Below is a small trained network, with its code and all its weights. Each question gives an input and a target symbol and asks what happens when units are switched off, that is, made to give their printed mean instead of their output.

import numpy as np


def w(rows, s, z=0):
    codes = np.array(rows[::2]) - 128.0
    scale = np.full(codes.shape[1], s)
    scale[-1] = z or s
    return codes * scale


def norm(h):
    return h / np.sqrt((h * h).mean(-1, keepdims=True) + 1e-5)


def f(y):
    return np.maximum(y, 0)


def softmax(a):
    e = np.exp(a - a.max(-1, keepdims=True))
    return e / e.sum(-1, keepdims=True)


def log_softmax(a):
    a = a - a.max(-1, keepdims=True)
    return a - np.log(np.exp(a).sum(-1, keepdims=True))


def net(x, mask):
    ids = ['αδζμστφψω'.index(c) for c in x.split()]
    T = len(ids)
    res = E[ids] + P[:T]
    r = norm(res)
    for j in range(2):
        rows = slice(3 * j, 3 * j + 3)
        q, k, v = (r @ M[0][rows].T for M in (Q, K, V))
        z = softmax(np.where(np.tri(T) > 0, q @ k.T / 3**0.5, -1e9)) @ v
        o = O[0][rows]
        res = res + np.where(mask[j], z, o[:, -1]) @ o[:, :-1]
    y = f(norm(res) @ A[0][:, :-1].T + A[0][:, -1])
    res = res + np.where(mask[2:10], y, B[0][:, -1]) @ B[0][:, :-1]
    return log_softmax(norm(res)[-1] @ U[:, :-1].T + U[:, -1])


Q, K, V, O, A, B = {}, {}, {}, {}, {}, {}
E = w([
[118,106,87],'α',
[176,118,193],'δ',
[21,135,211],'ζ',
[107,87,93],'μ',
[170,89,161],'σ',
[160,94,135],'τ',
[5,118,154],'φ',
[182,100,191],'ψ',
[65,134,245],'ω',
],0.017)
P = w([
[129,94,127],'0',
[123,155,94],'1',
[128,95,127],'2',
[95,95,167],'3',
[133,179,87],'4',
[128,94,126],'5',
[86,95,174],'6',
[144,207,80],'7',
[128,95,125],'8',
[75,86,166],'9',
[154,252,77],'10',
[128,95,125],'11',
[65,76,150],'12',
],0.017)
Q[0] = w([
[3,122,253],'h1',
[211,122,122],'h1',
[86,168,163],'h1',
[31,222,97],'h2',
[234,154,48],'h2',
[108,121,82],'h2',
],0.025)
K[0] = w([
[137,253,115],'h1',
[147,67,161],'h1',
[100,167,137],'h1',
[80,206,109],'h2',
[213,158,81],'h2',
[102,128,95],'h2',
],0.034)
V[0] = w([
[15,140,196],'h1',
[173,56,239],'h1',
[87,53,3],'h1',
[175,141,43],'h2',
[217,153,195],'h2',
[10,96,152],'h2',
],0.0073)
O[0] = w([
[51,173,166,79],'h1',
[166,90,254,255],'h1',
[50,43,63,121],'h1',
[99,203,109,9],'h2',
[84,94,45,147],'h2',
[190,84,214,222],'h2',
],0.0088,0.0025)
A[0] = w([
[91,240,143,2],'n1',
[97,249,87,81],'n2',
[178,102,136,43],'n3',
[148,108,101,36],'n4',
[118,86,95,26],'n5',
[172,186,165,152],'n6',
[168,136,32,90],'n7',
[116,108,152,140],'n8',
],0.018,0.0027)
B[0] = w([
[88,206,75,227],'n1',
[120,254,141,254],'n2',
[119,157,97,216],'n3',
[138,111,111,152],'n4',
[133,168,131,186],'n5',
[102,156,87,226],'n6',
[93,179,139,191],'n7',
[106,144,140,231],'n8',
],0.032,0.0052)
U = w([
[31,204,34,153],'α',
[157,254,107,150],'δ',
[63,125,170,54],'ζ',
[30,73,59,101],'μ',
[194,68,162,187],'σ',
[172,78,48,253],'τ',
[19,106,154,53],'φ',
[212,170,178,118],'ψ',
[91,143,173,67],'ω',
],0.0091,0.0046)

Each question gives the input, a string of symbols that net reads in full, and the target symbol t.
The units are the heads (3 rows each of Q, K, V and O) and the neurons (one row each of A and B). Each row of codes is followed by its name. A weight is (code - 128) times the scale printed after its matrix; where a second scale follows, it is the last column's (O, A, B and U).
mask holds one flag per unit, heads first, then neurons. A switched-off unit (its flag False) gives its mean, the last column of its rows in O or B, instead of its output. The means were averaged over made-up inputs and are rounded, as every weight is.
A unit's drop is (log p(t) with every unit on - log p(t) with that unit switched off) / (log p(t) with every unit on - log p(t) with every unit switched off).
The circuit of an input: a set's keep is (log p(t) with only the set's units on - log p(t) with every unit switched off) / (log p(t) with every unit on - log p(t) with every unit switched off). Starting from all 10 units, units are removed one at a time, each time the one whose removal leaves the highest keep (on an exact tie, the one counted first), for as long as the keep stays at least 0.8.
units of the circuit, in order: the units of the circuit, biggest drop first
unit that matters most: the unit with the biggest drop
top k neurons: the k neurons with the biggest drops, biggest first
which heads matter: for each layer, one digit per head in row order, 1 if its drop is at least 0.15 and else 0, layers parted by /
drop of u: that unit's drop, to one decimal
input ω α σ τ μ τ φ ψ φ τ, target ψ: units of the circuit, in order => [n1, h1, n2]
input ψ τ δ δ, target τ: units of the circuit, in order => [h1, n2, n1, n7]
input α σ φ δ, target σ: which heads matter => 11
input ζ δ α σ φ ψ τ ψ τ α, target ψ: units of the circuit, in order => [h2, n1, h1, n2]
input σ ψ μ μ, target ψ: units of the circuit, in order => [h1, n1, h2]
input ψ φ σ ω φ φ φ σ ζ μ, target σ: units of the circuit, in order => [n1, h2, n2, h1]
input τ ψ τ α, target ψ: units of the circuit, in order => [n1, h1, n2]
input ψ σ ψ ω ζ α φ σ σ α, target σ: units of the circuit, in order => [h2, n1, n2, h1]
input μ φ σ, target σ: unit that matters most => n1
input τ τ ω ζ μ ψ ψ, target μ: units of the circuit, in order => [n2, h1, n1]
input ζ φ φ τ τ τ ω ω φ φ σ φ μ, target σ: top 3 neurons => [n1, n6, n2]
input φ σ α ψ τ ζ μ τ τ τ ζ τ, target τ: top 4 neurons => [n2, n7, n1, n6]
input α σ α α ψ α ψ σ δ τ, target σ: which heads matter => 01
input α α τ ζ ζ μ, target μ: top 4 neurons => [n2, n1, n6, n3]
input φ δ α μ, target ψ: unit that matters most => h2
input τ τ ψ ψ, target τ: top 2 neurons => [n2, n1]
input α σ τ α, target σ: top 4 neurons => [n1, n2, n7, n5]
input ζ σ τ φ τ τ φ φ ψ μ τ ψ, target ψ: top 3 neurons => [n1, n2, n3]
input ψ μ ζ ω μ ζ α ψ ω φ τ δ ψ, target τ: top 2 neurons => [n2, n7]
input δ α τ ζ μ α δ σ τ δ, target σ: top 3 neurons => [n1, n2, n6]
input μ τ φ ζ φ τ, target τ: drop of n6 => 0.3
